Below are the code and all the weights of a small trained network. Each question names an input and a class and asks about switching units off, where a switched-off unit gives its printed mean instead of its output.

import numpy as np


def w(rows, s, z=0):
    codes = np.array(rows[::2]) - 128.0
    scale = np.full(codes.shape[1], s)
    scale[-1] = z or s
    return codes * scale


def f(y):
    return y / 2 * (1 + np.tanh(0.7978845608 * (y + 0.044715 * y**3)))


def log_softmax(a):
    a = a - a.max(-1, keepdims=True)
    return a - np.log(np.exp(a).sum(-1, keepdims=True))


def net(x, mask):
    res = np.array(x, float).reshape(1, 2) / 4 @ E
    y = f(res @ A[0][:, :-1].T + A[0][:, -1])
    res = res + np.where(mask, y, B[0][:, -1]) @ B[0][:, :-1]
    return log_softmax(res[-1] @ U[:, :-1].T + U[:, -1])


A, B = {}, {}
E = w([
[138,128,61,83,51,170,87,26,253],'x0',
[121,68,116,61,106,55,134,115,218],'x1',
],0.012)
A[0] = w([
[131,148,127,131,114,254,114,27,161,241],'N1',
[136,149,120,158,129,179,150,119,107,169],'N2',
[159,118,145,105,116,137,128,146,131,75],'N3',
[127,95,155,115,157,28,139,195,66,185],'N4',
[147,101,92,85,93,112,110,57,233,172],'N5',
[106,102,121,120,128,87,133,121,154,252],'N6',
[149,135,157,137,155,117,116,165,44,175],'N7',
[138,154,129,139,131,175,102,117,95,161],'N8',
[125,125,176,119,127,115,136,64,223,201],'N9',
[137,112,147,134,151,46,131,126,104,176],'N10',
],0.014,0.0049)
B[0] = w([
[169,140,38,40,110,102,103,157,119,232],'N1',
[106,105,139,80,125,136,125,61,90,169],'N2',
[174,115,170,144,145,124,109,100,188,124],'N3',
[166,184,121,177,143,75,148,213,113,244],'N4',
[104,116,80,82,99,250,108,95,156,250],'N5',
[132,126,45,40,112,136,97,170,35,171],'N6',
[34,136,143,113,143,167,152,158,81,229],'N7',
[126,67,134,93,120,128,151,65,92,169],'N8',
[113,114,70,92,118,177,89,90,119,199],'N9',
[120,132,100,126,141,100,138,219,120,179],'N10',
],0.016,0.021)
U = w([
[203,145,51,85,130,75,94,137,115,247],'0',
[150,151,136,186,94,84,135,95,192,34],'1',
[167,125,180,180,172,91,84,54,205,9],'2',
[67,125,206,146,191,153,194,96,86,20],'3',
[99,204,152,227,183,108,184,220,143,123],'4',
[173,119,161,228,148,142,118,126,180,4],'5',
[67,116,54,75,128,254,95,90,143,227],'6',
[129,120,136,178,181,123,138,82,206,2],'7',
],0.0093,0.0023)

Each question gives the input, the list of numbers given to net, and the class t.
The units are the neurons (one row each of A and B). Each row of codes is followed by its name. A weight is (code - 128) times the scale printed after its matrix; where a second scale follows, it is the last column's (A, B and U).
mask holds one flag per neuron, in row order. A switched-off neuron (its flag False) gives its mean, the last column of its row in B, instead of its output. The means were averaged over made-up inputs and are rounded, as every weight is.
A unit's drop is (log p(t) with every unit on - log p(t) with that unit switched off) / (log p(t) with every unit on - log p(t) with every unit switched off).
unit that matters most: the unit with the biggest drop
k most important neurons: the k neurons with the biggest drops, biggest first
drop when u is switched off: that unit's drop, to one decimal
input [-2,3], class 4: unit that matters most -> N1
input [4,-8], class 0: 3 most important neurons -> (N5, N1, N7)
input [5,-7], class 0: 3 most important neurons -> (N1, N5, N7)
input [0,0], class 0: 2 most important neurons -> (N5, N7)
input [-2,4], class 0: 2 most important neurons -> (N7, N6)
input [-1,2], class 0: 3 most important neurons -> (N5, N7, N4)
input [4,-7], class 0: 3 most important neurons -> (N5, N1, N7)
input [-1,-6], class 3: 2 most important neurons -> (N5, N9)
input [2,-4], class 0: 4 most important neurons -> (N5, N7, N9, N1)
input [1,-2], class 0: 3 most important neurons -> (N5, N7, N9)
input [-1,-2], class 3: 3 most important neurons -> (N5, N1, N4)
input [4,-6], class 0: drop when N7 is switched off -> 0.4
input [-3,8], class 0: drop when N7 is switched off -> 0.1
input [-5,4], class 4: drop when N8 is switched off -> 0.0
